In the rows, 128 means zero.
Here are made-up nodes, facts about them, and rows of numbers that follow some of those facts. Name the node behind each unnamed row.

How the nodes are related:
veski ε [tosum,ligel,tiskan,flonu,sodrir,grogur]
tudran ε [grugro,gamak,fasem]
pletrum ε [brubu,bimaza]
lususta ε [neskidrim]
tritin ε [kledis,beplem,melibul]
dupotro ε [pliflus]
pemi ε [kubikle,braku,zopom]
bofli ε [pelibra]
fufli ε [voduk,mizum]
mumom ε [grogur]
vobral ε [baki,brilagru,zopom]
lepum ε [magri,kune]
tuflemam ε [groze]
plutuske ε [gibror,kapem,mebok]
storul ε [groze]
sikofen ε [broklak]
nosen ε [vigrur]
klebrilur ε [stepel,zumogin,digradra,dabres]
zovi ε [flemus,baki,matel,brilagru]
nofek ε [giplebrul,mizum,stego,mebok,groze,bimaza]
zator ε [trusuk]
skepak ε [resta,braku,grurak,kudo,skinin,stuton,pekos]
stafus ε [voduk,resta,movogre,keklo]
fotrul ε [pekos,brubu]
kiklom ε [vugrun,stoklam,movogre,skinin,nudo,kapem]
senuk ε [braskir]
trubren ε [stuben,lobu]
klutris ε [kogrine,pugrur,pleflel,bimen,keklo,nudo,plikli]
stoklen ε [braku]
ziskagos ε [pugrur,brubu]
plabrir ε [druva,dabres,zotado]
sadre ε [zetro,stuton,rofle,medra]
bizar ε [kogrine,flibul,bestel,baki,vade,medra]
navifle ε [lidrul,vigrur]
brifli ε [kogrine]
lero ε [vugrun,zumogin,movogre,medra]
famu ε [sebor,plikli,bimaza]
notrer ε [broklak,melibul]
lirin ε [flibul]
gamor ε [kledis,zotado,melibul,lobu]
grigretrol ε [bimen,nudo]
ruflim ε [brabrim,mutrater,tiskan,mesko,sodrir,gamak]
teskadir ε [tosum,noklom,nudo]
rozek ε [matel]
vogrum ε [grugro,stego]
nemem ε [debin,bimen,fasem]
sonemen ε [bamur,skinin]
pusula ε [voduk,klozal,puvata]
bedromok ε [zumogin,sebor,rofle]
traplum ε [digradra,tiskan,bretom]
ragrin ε [gimus,vade,medra]
skalal ε [trusuk,fasem,groze]
mamuk ε [druva,mebok]
rogal ε [ligel]
briplir ε [puvata]
stodrudri ε [zumogin,matel,rofle,groze]
tiflazur ε [brabrim,digradra]
π tratik <- lususta,broklak,skinin,dabres,lagen,floketrul,brubu,brifli,matel,rozek,plikli
π brubu <- movogre,braskir,mebok,mutrater
π stuben <- broklak,mebok,klutris,kliplos
π dupotro <- broklak,tuflemam,brubu,senuk,pekos,notrer,tedrok,beplem,nadu,stuben
π giplebrul <- dabres
π brifli <- stego,grutrek,vigrur,flibul,zator,brubu,voduk,famu
π flonu <- stego
π gamak <- bofli,flemus
π lagen <- grutrek,tuflemam,stuton,pelibra,famu,vogrum,reste,nadu
π vade <- vigrur
π zator <- vobral,kledis,plabrir
π reste <- tosum,nosen,skepak,beplem
π tratru <- miplo,famu,skagotel
π magri <- braskir
π pelibra <- braskir
π tudran <- sikofen
π floketrul <- sikofen,magri
π statrul <- nofek,lirin
π tosum <- vade,nadu
π debin <- stoklam
π digradra <- stoklam
π rozek <- stafus
π fufli <- stafus,matel,briplir
π riba <- digradra
π pekos <- mutrater
π grutrek <- ziskagos,plabrir,notrer,zopom,neskidrim
π notrer <- ziskagos
π lirin <- ziskagos,plikli
π bofli <- plabrir
π zopom <- famu
π mutrater <- mizum
π flemus <- notrer,rozek
π grogur <- keklo
π kogrine <- grigretrol
π voduk <- grigretrol
π klozal <- baki
π stafus <- tedrok
π klutris <- bedromok
π resta <- mamuk
π stuton <- beplem
{veski,grurak,lususta,bamur,tritin,movogre,broklak,dupotro,pemi,rofle,dabres,mesko,braku,bofli,fufli,grutrek,kubikle,mumom,vigrur,tosum,lepum,gamak,miplo,lagen,tuflemam,flonu,tratik,lidrul,braskir,pliflus,fasem,brilagru,plutuske,stepel,zovi,floketrul,flibul,nofek,stoklam,mebok,skepak,bimen,kiklom,brubu,kledis,stuton,senuk,tiskan,mutrater,giplebrul,voduk,gimus,klutris,flemus,melibul,pekos,stoklen,ziskagos,plabrir,sadre,noklom,bizar,navifle,brifli,bretom,kune,grugro,famu,mizum,resta,tratru,gibror,notrer,gamor,grigretrol,ruflim,tedrok,lobu,kudo,teskadir,rozek,vogrum,riba,sodrir,nemem,sonemen,pusula,zetro,traplum,kapem,reste,neskidrim,druva,rogal,beplem,zumogin,stuben,vugrun,ligel,tiflazur,kliplos,medra} β 846
{tudran,pletrum,skinin,puvata,klozal,pugrur,stego,pleflel,vobral,nudo,bimaza,debin,storul,sikofen,nosen,klebrilur,zator,vade,sebor,stafus,fotrul,zotado,trubren,digradra,magri,groze,pelibra,grogur,lero,lirin,keklo,baki,matel,zopom,brabrim,bedromok,ragrin,plikli,trusuk,skalal,mamuk,skagotel,nadu,briplir,kogrine,stodrudri,bestel,statrul} β 269
[veski,tudran,pletrum,bamur,broklak,dupotro,bofli,fufli,grutrek,vobral,miplo,lagen,flonu,lidrul,fasem,bimen,stafus,fotrul,brubu,flemus,groze,bretom,resta,ruflim,lobu,matel,kudo,zopom,zetro,neskidrim,beplem,zumogin,stodrudri,medra] Σ b
[grurak,tritin,movogre,skinin,puvata,klozal,pemi,rofle,dabres,mesko,pugrur,stego,pleflel,vigrur,tosum,nudo,lepum,gamak,tuflemam,tratik,braskir,pliflus,plutuske,debin,stepel,klebrilur,zovi,flibul,nofek,zator,stoklam,skepak,sebor,kledis,stuton,trubren,digradra,voduk,gimus,magri,klutris,melibul,pekos,pelibra,stoklen,ziskagos,noklom,navifle,brifli,kune,grugro,famu,mizum,tratru,gibror,lirin,gamor,grigretrol,baki,rozek,sodrir,sonemen,brabrim,pusula,traplum,ragrin,trusuk,reste,skalal,druva,mamuk,rogal,kogrine,kliplos] Σ a
[lususta,kiklom,zotado,tiskan,lero,vogrum,stuben] Σ e
[braku,storul,sikofen,floketrul,vade,senuk,mutrater,giplebrul,bizar,keklo,tedrok,teskadir,riba,plikli,skagotel,nadu,briplir,vugrun] Σ c
[kubikle,mumom,bimaza,brilagru,nosen,mebok,plabrir,sadre,grogur,notrer,nemem,bedromok,kapem,ligel,bestel,tiflazur,statrul] Σ d

Named rows:
traplum: [87 111 80 161 135 139 81 167 127 92 133 74 127 100 156 96 147 177 123 167 98 105 111 87 131 87 154]
bretom: [108 121 102 142 161 102 110 146 152 90 147 81 120 86 177 148 140 166 95 196 99 95 112 78 125 110 174]
kledis: [98 101 100 184 129 133 114 165 114 95 142 90 125 108 135 104 119 163 153 186 118 121 111 85 130 135 158]
gamor: [80 104 85 161 127 147 84 168 125 102 150 76 111 109 141 92 129 173 117 179 93 125 123 91 133 105 154]
sadre: [98 148 98 147 140 130 92 154 114 121 144 75 99 121 174 129 142 157 105 171 127 102 137 46 129 90 88]
zetro: [106 136 109 150 159 106 119 143 139 102 153 89 109 81 165 144 134 169 80 207 107 84 114 85 137 111 162]
stuton: [92 100 118 167 97 107 135 189 116 107 145 77 100 67 140 112 143 171 167 193 110 102 97 89 157 95 130]
beplem: [122 104 116 143 127 95 142 145 142 95 137 96 89 109 173 146 125 166 121 219 84 109 125 94 130 135 157]
neskidrim: [116 128 113 143 155 90 138 138 129 90 147 93 108 101 163 147 131 164 125 208 100 97 108 91 122 134 161]
broklak: [130 111 103 178 133 98 140 137 149 92 147 89 103 110 180 144 137 163 126 230 82 100 146 93 118 132 162]
lepum: [87 111 86 167 130 140 88 167 121 100 141 77 120 96 144 94 136 175 118 175 103 110 114 89 136 95 150]
kune: [91 103 94 178 126 137 93 168 126 96 144 81 129 85 146 107 133 169 120 179 111 107 115 77 144 105 155]
senuk: [112 98 102 165 121 106 98 141 120 97 98 84 92 136 180 122 160 149 133 207 126 117 146 69 122 111 97]
mamuk: [103 132 110 170 102 132 95 163 133 86 139 97 100 128 123 91 142 167 148 177 105 103 114 97 124 105 154]
mebok: [120 136 115 165 123 127 100 140 123 111 128 89 107 132 185 139 140 146 150 196 134 91 137 31 120 134 104]
braku: [96 113 107 170 135 111 91 151 121 103 134 78 111 87 158 133 146 140 108 188 161 109 137 41 130 96 113]
trusuk: [101 124 113 176 106 140 83 164 152 82 144 95 120 92 128 102 140 166 121 171 119 94 110 72 132 104 166]
vugrun: [95 120 106 166 135 117 85 146 123 106 131 75 107 88 158 128 155 141 111 194 160 104 135 40 131 98 114]

Which node is each row?
No name comes twice in this set of rows, the named rows included.
[117 146 129 146 127 113 104 141 167 89 160 95 104 91 147 143 140 161 88 203 113 74 117 71 125 119 182] => groze
[94 144 117 148 115 123 68 146 147 96 135 82 84 121 145 113 162 139 110 178 145 107 139 49 118 94 122] => storul
[97 129 100 163 114 136 80 170 140 79 142 83 110 111 124 88 144 169 113 164 102 102 117 94 128 83 156] => klebrilur
[111 137 127 164 113 102 99 149 138 85 128 92 96 116 142 126 164 136 136 190 164 96 132 53 118 99 115] => keklo
[94 113 86 205 114 127 113 162 131 101 162 75 121 96 154 108 145 162 169 197 105 105 134 82 127 106 163] => dabres
[100 139 117 176 111 127 99 158 130 80 148 101 120 118 119 102 143 162 168 179 129 92 100 85 122 126 171] => stego
[123 156 116 184 129 88 143 141 161 84 170 87 99 102 151 145 148 150 122 211 107 79 138 90 115 107 173] => matel
[97 139 122 124 158 81 148 158 118 95 159 89 96 102 159 146 134 160 149 201 105 107 93 96 126 127 163] => grutrek
[86 123 75 204 119 136 95 164 137 105 170 64 123 85 157 105 150 163 136 188 100 103 142 84 131 85 161] => tratik
[110 132 108 181 111 121 113 167 121 76 140 96 107 119 117 95 146 166 142 174 113 100 113 102 129 95 146] => lirin
[121 122 103 150 127 120 113 152 116 107 122 87 92 153 184 131 132 152 143 185 114 119 148 54 117 122 91] => notrer
[119 160 118 139 151 92 135 142 129 78 150 106 97 127 136 132 139 162 104 195 105 91 111 110 113 108 159] => vobral
[93 125 97 191 145 119 122 160 97 91 148 90 137 101 126 106 132 164 161 181 129 101 99 90 130 120 153] => flibul
[90 129 106 186 135 123 109 153 102 95 147 95 132 103 132 108 134 164 174 188 130 95 94 83 130 136 158] => voduk
[116 165 119 149 116 117 103 153 129 97 134 89 88 151 157 128 149 144 135 172 128 96 136 54 117 99 100] => bedromok

The same nodes again, as new rows of numbers:
Known rows:
tiskan: [97 118 128 138 119 111 123 118 138 134 104 130 126 135 143 160 142 128 123 127 112 133 103 133 110 104 178 138 127 133 107 119 124 124 153 147 139 133 127 121 131 143 139 115 117]
plutuske: [153 120 140 114 140 151 128 141 120 140 136 133 131 122 125 131 117 110 144 141 132 119 112 135 117 126 112 134 128 144 143 123 120 137 119 124 123 102 145 133 120 108 124 126 142]
tritin: [143 127 143 120 124 156 121 149 113 156 154 130 134 111 124 125 129 104 143 140 134 124 118 126 115 124 120 139 121 142 137 129 120 149 109 122 125 117 142 131 121 105 128 130 149]
groze: [117 143 132 124 141 119 125 103 161 104 127 140 135 162 120 152 127 129 111 115 120 122 129 98 134 118 152 105 134 119 102 150 137 146 138 152 112 133 122 112 118 147 105 127 108]
mutrater: [112 114 116 136 123 116 125 141 123 121 111 132 119 110 147 130 136 149 121 121 127 136 133 127 127 129 161 136 126 112 136 113 132 105 131 120 130 132 130 122 150 136 156 123 117]
ragrin: [151 127 136 128 131 153 120 148 122 121 141 134 126 127 131 119 134 110 143 138 126 135 125 148 119 131 107 117 113 138 130 135 130 146 120 124 128 108 136 159 104 112 120 133 154]
gimus: [143 122 139 115 138 152 136 135 117 144 140 138 133 131 117 133 139 106 133 142 138 131 113 146 130 119 121 133 127 132 130 131 114 122 118 118 139 115 137 146 117 110 126 125 144]
miplo: [115 146 137 122 116 110 134 110 138 126 117 110 117 142 108 130 114 128 94 118 101 122 139 88 133 143 139 134 133 112 105 118 129 135 124 143 155 154 116 97 134 141 110 139 128]
tudran: [114 146 132 122 134 111 90 115 170 106 135 128 127 143 141 134 114 151 119 103 120 129 154 124 133 131 142 119 127 143 133 125 154 144 144 170 93 135 104 110 130 142 114 138 114]
fasem: [119 139 134 112 143 124 126 97 154 128 122 138 124 151 117 159 120 128 101 116 114 120 124 102 141 119 162 126 145 124 116 134 124 134 137 161 127 133 119 106 131 142 106 123 113]
sodrir: [129 97 134 111 153 144 137 140 115 143 135 143 129 121 111 141 144 113 133 141 137 132 114 148 110 107 135 140 124 128 126 121 120 118 119 129 122 113 140 141 123 122 140 133 151]
dabres: [120 99 133 108 132 142 133 156 114 137 140 129 136 116 130 102 145 128 116 134 155 130 121 130 147 149 123 124 123 105 150 127 131 111 124 88 105 139 142 123 149 125 148 133 135]
flibul: [127 111 129 118 126 119 154 142 106 130 125 106 131 133 105 98 138 122 119 138 141 135 127 138 145 147 89 133 124 108 126 118 115 107 116 93 148 145 134 135 132 119 139 143 155]
teskadir: [133 124 132 139 124 130 125 125 134 141 114 130 119 121 148 140 120 117 135 129 103 124 114 136 112 122 142 143 126 147 127 117 123 131 147 142 138 119 130 128 127 134 126 119 132]
kune: [136 115 136 117 139 153 134 140 111 147 144 139 132 119 115 133 141 111 133 140 142 128 112 138 119 116 124 135 126 129 127 130 116 129 115 121 127 114 144 142 118 115 131 125 142]
kogrine: [132 116 130 127 139 112 139 134 122 111 133 114 147 150 102 122 141 122 142 137 154 131 126 160 123 112 81 121 124 132 117 135 120 124 117 126 132 123 126 153 105 112 132 138 146]
plikli: [107 111 123 141 119 109 138 133 137 103 112 121 131 140 153 103 140 144 121 129 136 127 120 139 150 154 125 101 114 119 127 139 143 119 160 95 106 154 132 124 139 157 144 120 114]
druva: [137 111 133 116 140 153 136 136 113 145 143 133 140 126 116 135 136 111 135 145 148 121 108 126 121 113 126 131 133 132 128 135 113 134 114 120 120 110 150 133 123 112 133 123 136]

Name these rows:
No name comes twice in this set of rows, the named rows included.
[102 146 125 152 97 118 115 121 137 123 116 118 138 136 142 143 147 130 135 132 124 121 110 115 104 109 160 112 119 136 97 147 130 155 149 140 125 129 132 124 119 140 126 112 105] => zotado
[151 106 143 116 144 162 152 135 113 138 126 145 121 126 124 133 135 102 122 143 123 127 99 126 125 132 125 127 126 117 127 138 114 125 124 105 134 113 151 139 120 124 124 121 149] => stoklam
[131 122 132 117 132 154 133 137 107 157 157 138 143 119 116 133 146 110 134 146 153 122 108 125 119 110 125 127 127 126 126 139 115 136 109 116 122 117 146 133 125 106 131 124 139] => melibul
[96 131 128 134 92 104 107 138 135 130 112 103 123 123 169 109 131 154 116 117 125 128 119 130 147 152 159 130 118 130 137 118 132 116 159 111 129 151 125 108 158 144 146 121 108] => lususta
[121 149 136 124 121 115 100 123 164 102 133 126 120 147 149 108 119 154 107 99 112 133 152 118 163 166 140 104 119 127 144 135 153 132 151 137 104 145 102 117 140 150 114 134 111] => stafus
[131 133 104 167 131 119 152 94 141 122 117 145 130 125 145 149 115 126 141 127 108 108 129 127 115 105 129 111 135 127 105 156 136 146 149 137 110 137 128 129 124 167 119 107 96] => bimaza
[118 140 105 159 109 96 137 124 118 96 106 113 122 131 119 121 138 148 136 125 125 136 143 122 121 127 117 124 124 115 104 132 126 118 126 122 157 126 120 141 120 127 138 128 120] => vade
[145 111 121 119 131 134 133 160 106 106 118 121 110 104 123 102 122 142 129 129 135 135 134 98 136 154 113 135 131 101 156 111 131 104 103 91 132 111 150 122 139 106 151 132 130] => tuflemam
[112 141 138 116 137 128 118 101 149 138 128 139 123 145 119 152 126 122 98 114 109 125 133 112 128 118 169 134 134 123 116 125 133 130 132 168 132 144 111 108 133 143 107 130 124] => bretom
[118 125 120 138 108 128 123 145 118 126 116 132 115 112 157 111 137 146 118 119 125 135 128 119 146 149 155 124 120 109 144 123 133 110 138 98 127 139 131 119 155 138 152 119 109] => tedrok

Now the same nodes, written a new way:
Some rows with their names:
kiklom: [115 118 127 126 122 117 100 139 125 123 125 150 121 124 126 126 129 131 117 135 123 139 127 124 147 107 149 117]
skepak: [125 134 125 124 123 143 114 116 106 100 147 134 107 137 125 140 124 117 121 147 130 131 150 111 123 126 117 135]
braku: [109 104 118 124 120 111 139 157 171 118 115 108 172 148 90 134 119 143 95 119 93 120 153 105 106 109 120 165]
pemi: [117 114 124 125 118 120 112 132 139 124 123 146 113 134 126 117 124 136 120 136 125 133 137 115 142 114 141 122]
traplum: [117 114 124 125 118 119 113 132 139 124 122 146 113 134 126 117 124 135 120 136 126 133 138 114 142 114 141 122]
sodrir: [120 125 126 135 143 115 128 131 148 143 116 119 136 130 126 136 124 135 122 111 125 129 126 118 123 116 137 125]
pleflel: [127 117 135 122 148 113 138 133 154 140 125 129 145 117 126 129 120 129 132 113 132 137 128 132 120 124 133 128]
zotado: [125 120 137 122 152 111 123 141 140 138 127 135 152 108 125 138 124 124 128 112 129 143 118 140 125 117 141 124]
trubren: [124 107 132 114 123 117 122 136 144 120 131 155 122 121 126 110 118 128 130 137 132 142 140 129 139 122 138 125]
klozal: [118 116 133 127 143 109 146 146 154 140 119 131 142 112 132 129 118 136 133 112 135 139 132 134 122 126 138 126]
lidrul: [122 145 163 147 144 129 111 115 127 157 95 128 129 151 151 114 141 145 138 113 145 137 93 137 124 166 139 108]
kliplos: [135 149 127 122 137 146 129 117 127 113 141 132 101 147 133 143 121 117 109 129 111 128 127 138 117 114 128 157]
giplebrul: [109 119 107 144 108 132 162 169 145 106 127 97 169 131 94 147 129 138 112 131 83 119 164 110 106 126 99 168]
mebok: [149 163 133 127 148 150 121 100 108 129 142 117 115 137 138 152 132 108 122 120 126 121 102 146 115 126 125 138]
ligel: [126 135 132 134 142 116 119 123 129 150 114 123 132 125 139 134 132 134 128 110 141 125 105 131 130 124 145 110]
stodrudri: [138 121 143 111 114 120 117 116 122 132 123 155 112 124 150 95 127 134 142 135 167 124 108 148 145 146 145 102]
tuflemam: [137 142 124 119 122 154 115 109 109 97 153 138 95 145 125 139 125 109 115 149 115 130 140 125 125 121 117 149]
medra: [133 140 138 131 133 118 123 111 125 156 108 119 125 131 150 121 134 140 134 109 160 112 95 138 129 140 145 102]

Name these rows:
No name comes twice in this set of rows, the named rows included.
[132 132 131 130 131 133 126 129 76 158 122 136 95 158 153 58 155 136 155 141 100 133 86 147 167 154 123 125] => bofli
[132 147 118 152 89 145 146 138 99 131 119 137 94 115 159 109 146 142 150 144 135 115 109 155 160 150 136 105] => fufli
[147 148 139 132 134 140 143 110 96 134 136 113 136 109 146 133 135 119 157 126 165 119 112 146 118 165 113 110] => zopom
[163 170 137 125 139 158 126 84 100 132 139 112 108 145 145 139 135 109 129 123 142 106 91 151 114 143 120 132] => broklak
[137 132 134 129 104 136 138 127 102 125 131 146 111 109 154 106 135 131 155 144 159 125 117 152 146 158 130 104] => tudran
[116 164 122 142 140 139 149 151 113 116 133 125 112 121 150 170 126 124 112 116 109 133 119 159 114 117 141 153] => stuben
[126 145 122 124 119 145 132 129 123 101 139 146 86 144 141 136 120 123 109 140 112 131 135 141 127 116 135 154] => klutris
[138 135 122 142 140 142 126 114 120 133 138 105 141 124 112 145 136 115 138 127 116 126 133 110 123 128 107 127] => kledis
[142 168 129 144 127 152 146 112 91 132 131 108 112 126 155 143 140 124 141 125 147 110 105 150 120 154 120 121] => brubu
[117 128 129 134 147 113 114 138 134 142 120 125 143 120 126 145 130 129 118 111 123 134 115 126 128 109 145 121] => tiskan
[134 139 139 125 127 131 105 96 93 132 128 120 122 134 140 125 135 127 139 132 173 114 115 117 125 150 125 99] => miplo

